Each row is followed by one of two labels, saying whether the row has a hidden trait. Each part has a new trait and two new labels.
In the rows, zero is written as 128.
[193, 174, 169, 174, 187, 179, 164, 144, 145, 125, 138, 128, 132, 132, 127, 131, 134, 122, 124, 131, 129, 131, 140, 134]  mc
[148, 119, 118, 123, 126, 116, 128, 126, 129, 116, 151, 134, 135, 147, 167, 192, 183, 172, 200, 197, 170, 162, 142, 123]  mc
[226, 152, 134, 128, 132, 121, 132, 125, 130, 119, 136, 129, 131, 123, 134, 133, 139, 129, 156, 172, 185, 195, 197, 160]  mc
[134, 124, 107, 127, 125, 124, 129, 133, 144, 146, 176, 179, 208, 194, 210, 195, 158, 140, 147, 124, 134, 133, 127, 126]  dj
[214, 171, 163, 169, 180, 171, 164, 143, 143, 120, 147, 135, 130, 134, 124, 137, 137, 117, 132, 136, 127, 135, 140, 130]  mc
[132, 104, 120, 123, 126, 117, 130, 124, 129, 121, 136, 135, 143, 138, 168, 197, 185, 175, 195, 184, 161, 151, 141, 125]  mc
[141, 121, 122, 121, 127, 112, 129, 126, 133, 121, 147, 147, 169, 173, 212, 224, 167, 162, 171, 160, 139, 139, 127, 119]  mc
[157, 111, 112, 117, 128, 110, 137, 122, 131, 115, 154, 145, 169, 157, 194, 230, 195, 165, 179, 169, 140, 135, 136, 110]  mc
[172, 167, 162, 176, 187, 201, 177, 155, 152, 134, 136, 132, 129, 131, 128, 129, 125, 127, 129, 129, 128, 133, 134, 132]  dj
[129, 129, 123, 129, 127, 130, 134, 137, 150, 158, 192, 180, 203, 188, 198, 179, 146, 136, 132, 137, 131, 130, 127, 127]  dj
[187, 136, 119, 124, 128, 123, 131, 124, 126, 118, 143, 131, 132, 132, 139, 143, 149, 146, 177, 193, 197, 191, 186, 148]  mc
[124, 126, 128, 132, 130, 131, 126, 129, 127, 135, 137, 140, 160, 171, 206, 216, 182, 169, 168, 152, 140, 132, 124, 133]  mc
[148, 128, 117, 117, 135, 114, 141, 142, 169, 156, 255, 188, 206, 179, 179, 180, 148, 129, 133, 127, 127, 130, 130, 110]  dj
[124, 126, 126, 130, 138, 146, 161, 169, 205, 191, 214, 171, 173, 150, 147, 136, 126, 128, 127, 129, 125, 132, 131, 127]  dj
[159, 120, 119, 119, 134, 117, 131, 124, 135, 118, 146, 138, 137, 132, 143, 172, 163, 163, 193, 206, 191, 179, 165, 129]  mc
[168, 111, 119, 117, 128, 109, 137, 135, 161, 155, 210, 185, 209, 180, 187, 179, 152, 130, 139, 147, 125, 134, 133, 115]  dj
[166, 128, 126, 123, 126, 124, 131, 126, 130, 120, 136, 129, 130, 129, 137, 150, 147, 153, 201, 201, 199, 171, 169, 140]  mc
[186, 109, 105, 116, 125, 97, 132, 122, 126, 105, 150, 136, 139, 124, 141, 180, 173, 162, 196, 213, 182, 175, 162, 118]  mc
[255, 151, 126, 124, 137, 86, 141, 120, 134, 89, 168, 138, 140, 120, 126, 162, 154, 124, 142, 172, 159, 181, 194, 141]  mc
[175, 132, 128, 126, 129, 124, 126, 129, 132, 118, 142, 125, 126, 130, 133, 141, 143, 145, 169, 199, 198, 200, 178, 149]  mc
[149, 130, 121, 122, 128, 120, 131, 128, 128, 127, 139, 133, 135, 132, 142, 169, 160, 167, 197, 194, 189, 176, 161, 139]  mc
[155, 120, 115, 119, 132, 117, 147, 145, 183, 164, 227, 188, 201, 170, 166, 162, 137, 128, 133, 145, 127, 132, 127, 109]  dj
[146, 142, 135, 133, 118, 136, 125, 131, 127, 132, 121, 126, 130, 127, 137, 144, 141, 157, 191, 195, 197, 189, 167, 150]  mc
[217, 180, 165, 163, 172, 158, 152, 136, 138, 113, 145, 129, 130, 129, 128, 139, 140, 127, 134, 139, 130, 129, 145, 135]  mc
[152, 113, 125, 121, 126, 116, 131, 127, 132, 120, 138, 136, 145, 147, 173, 209, 187, 171, 199, 189, 162, 148, 137, 123]  mc
[143, 175, 166, 179, 190, 224, 185, 167, 149, 153, 118, 130, 122, 132, 128, 126, 116, 127, 127, 110, 131, 126, 129, 147]  dj
[144, 157, 155, 163, 185, 204, 186, 165, 163, 141, 134, 132, 131, 126, 128, 130, 131, 130, 127, 132, 131, 126, 131, 133]  dj
[153, 120, 118, 119, 126, 109, 128, 126, 131, 122, 144, 132, 142, 138, 172, 197, 181, 172, 195, 189, 167, 146, 143, 121]  mc
[226, 158, 136, 129, 128, 122, 136, 128, 132, 116, 144, 131, 131, 125, 133, 141, 141, 127, 140, 174, 171, 196, 192, 161]  mc
[157, 162, 160, 173, 181, 205, 186, 163, 160, 142, 132, 129, 131, 128, 131, 125, 132, 129, 128, 132, 127, 131, 131, 134]  dj
[194, 189, 174, 177, 179, 185, 158, 147, 136, 134, 124, 129, 130, 129, 128, 130, 130, 128, 125, 126, 129, 132, 142, 149]  mc
[126, 134, 130, 130, 129, 132, 128, 131, 134, 137, 141, 148, 180, 184, 216, 217, 149, 158, 157, 138, 139, 134, 124, 130]  mc
